After every row comes one of two labels: whether the row has a hidden trait. Each part has its own trait and labels.
[ 10  -4 -36 -16  -9  -9   5   6   1   6  -3   1   3   6 -41  13   3  -5] : j583
[ 15  -3 -14  10  -6  -3  -2  10  -2  -4  -5   1   0 -16  -9   7   2   7] : J118
[ 35 -11 -38   4 -11 -16  -1  21   2  -6  -4   3   4 -24 -28  24   4  -7] : J118
[ 24  -6 -16   3 -11  -7   5   0   3   1  -8   1   3 -11 -35  18   0  -5] : J118
[  5  -1 -30  -1 -10   9   7  -1  17   1  -1  -1  -7  20  -5 -15  -5  15] : j583
[  9   0 -35  -2 -12   1   2  16  12  -2   5   0  -5   6  -5 -16  -1  22] : j583
[  6  -2 -43   3 -10   7   5  11  12  -1   4   0  -4  -2  -4 -11  -1  18] : j583
[  8   3 -22  -1 -11   5   1   6   8   0   3   0  -6   8  -3 -10  -2  12] : j583
[ 24  -9 -23   0 -13   1   5   4   3   0  -7   1   5 -10 -30  16   0  -5] : J118
[ 15  -4 -19   9  -6  -3   1   4   3  -4  -5  -1  -1  -4  -8   4  -1  -1] : J118
[ 32  -8 -34   7 -12 -12   0  20   3  -1  -4   2   3 -23 -30  15   3   3] : J118
[ 26  -8 -15  -5  -6 -12  -3  29   0  -7   2   3   5 -21 -15  10   7   0] : j583
[ 29 -11 -35   7 -11 -10   1  14   0  -5  -4   3   4 -24 -29  26   3  -2] : J118
[ 17  -6 -15 -11  -6 -12   3  16   0   4  -1   2   5 -17 -18   9   5  -3] : j583
[ 19   1 -25   8 -11   0  -2  23  13  -3   7   1  -5  -7  -3 -13   1  29] : j583
[ 10  -4 -12  15  -5  -5   1   5   4  -2  -2  -1  -1  -6 -11  19   0   4] : J118
[-2  1 12 17  1  1 -6 11  4 -4  4  0 -7 -6 11  8 -1 15] : j583
[ 21  -4 -19  -7  -5  -6   2  21   2   2  -1   2   5  -9 -25   6   5  -2] : j583
[ 16  -4 -20   9  -9  -7  -4  13   3  -5  -2   1  -1 -20  -8  10   3   3] : J118
[ 10  -2 -16   6  -8 -10   1   3   2  -1  -4   1  -1  -8 -14   5  -3   5] : J118
[ 17  -1 -18   8 -11   2   0  28  11  -2   6   1  -7 -13  -2 -13   3  25] : j583
[  7   0 -14   4 -10   7   3   9  13   1   2   0  -6   9  -6  -8  -3  16] : j583
[ 26  -9 -34  -7 -11 -16   2  24   5  -2  -5   2   4 -16 -25  11   2  -6] : J118
[  5   0 -31   6 -13   5   4   1  12  -2   0  -1  -4  11  -9 -14  -5  22] : j583
[ 18  -3 -21  11  -6  -8  -1  -1   0  -7  -4   1   0 -14 -10  13   1   2] : J118
[ 17  -5 -39  19 -10 -13  -3  11   3  -6  -1   1  -2 -15 -10  12   0   6] : J118
[ 16  -5 -18  -9  -4  -7   1  24   0   4  -4   2   5  -7 -19   7   5   0] : j583
[ 10  -4 -17  18  -5  -4  -1   4   4  -7  -3   2   1  -2 -10   9  -2   6] : J118
[-10   4   7   4  -2   6   0 -11   2  -2   0  -1  -7  19  15  -7  -5  10] : j583
[ 17  -4 -28 -11  -7  -9   1  24  -3   1   0   2   5 -15 -19   0   6  -1] : j583
[ 11  -4 -27 -13  -8  -5   6   3   2   6  -6   1   5  -1 -25   4   1  -5] : j583
[  9   1 -34   6 -11   6   2   8  13  -2   4   0  -6  11  -1  -6   0  19] : j583
[ 16  -1 -17   6 -10   2  -1  20   7  -5   9   2  -6  -1   6  -6  -1  23] : j583
[ 30  -8 -32   0 -16 -12  -2  16   0  -4  -5   3   4 -21 -27  24   2   2] : J118
[ 14  -4 -14  16  -6  -9  -3  13  -1  -8   0   2   1 -15 -14  17  -2   3] : J118
[ 24  -8 -23   6 -15  -8   4  14   4  -3  -6   2   5 -13 -36  17   1  -7] : J118
[ 25  -9 -28  -3 -15   0   7  -8   5   4 -12   1   5  -3 -30  22  -2  -5] : J118
[ 19  -6 -20  -8  -5  -8   3  13  -1   1   0   2   4 -11 -20   9   6   3] : j583
[ -1   2  -5  19   0   1  -9   9   5  -4   3   0  -7 -16  14  -4   3   8] : j583
[ -3   2   7   8  -2   7  -2 -13   3  -2   1   0  -5   9   3 -11  -5   3] : j583
[ 28  -8 -27  -2 -12  -9   1  12  -1   1  -7   1   4 -12 -31  14   1  -8] : J118
[ 12  -2 -19   4  -8   0   0   6   1  -1  -3   0   1  -6 -15  14  -1  -1] : J118
[ 19  -3 -26   3  -8   0   0  33  10  -7   5   2  -7  -2   0 -16   2  24] : j583
[ 15  -2 -10   5  -6  -6   0  10   1  -7   0   0   0 -19 -11  15   0   4] : J118
[ 18  -6 -31  -9  -9  -7   3  12  -2   3  -3   2   6  -9 -21   6   3  -5] : j583
[ 20  -4 -21 -12  -5  -9   1  21   2   0   1   3   3 -19 -19  14   6   1] : j583
[ 23  -3 -23  22  -7 -10  -7  45   9 -12  10   3  -5 -25   6 -27   5  32] : j583
[ 24  -8 -23   6 -13 -16  -1  26   2  -9  -3   2   4 -32 -31  11   3  -9] : J118
[ 17  -3  -5   7  -9  -7  -1   0   2  -2  -4  -1  -1  -3 -19  11  -3   1] : J118
[ 26  -7 -20  -4 -14   2  12  -8   1   7 -11   0   5   6 -33  12  -2  -9] : J118
[ -4   3   7  17  -1   2  -8  21   3 -14   4   1  -5 -22  15   1   2  12] : j583
[ 29  -7 -43   8 -15 -14   3  13  -2  -2  -6   2   3 -22 -29  23   4  -1] : J118
[ 31  -8 -49   6 -13 -17  -1  33  -4  -7  -3   4   4 -39 -19  10   5   1] : J118
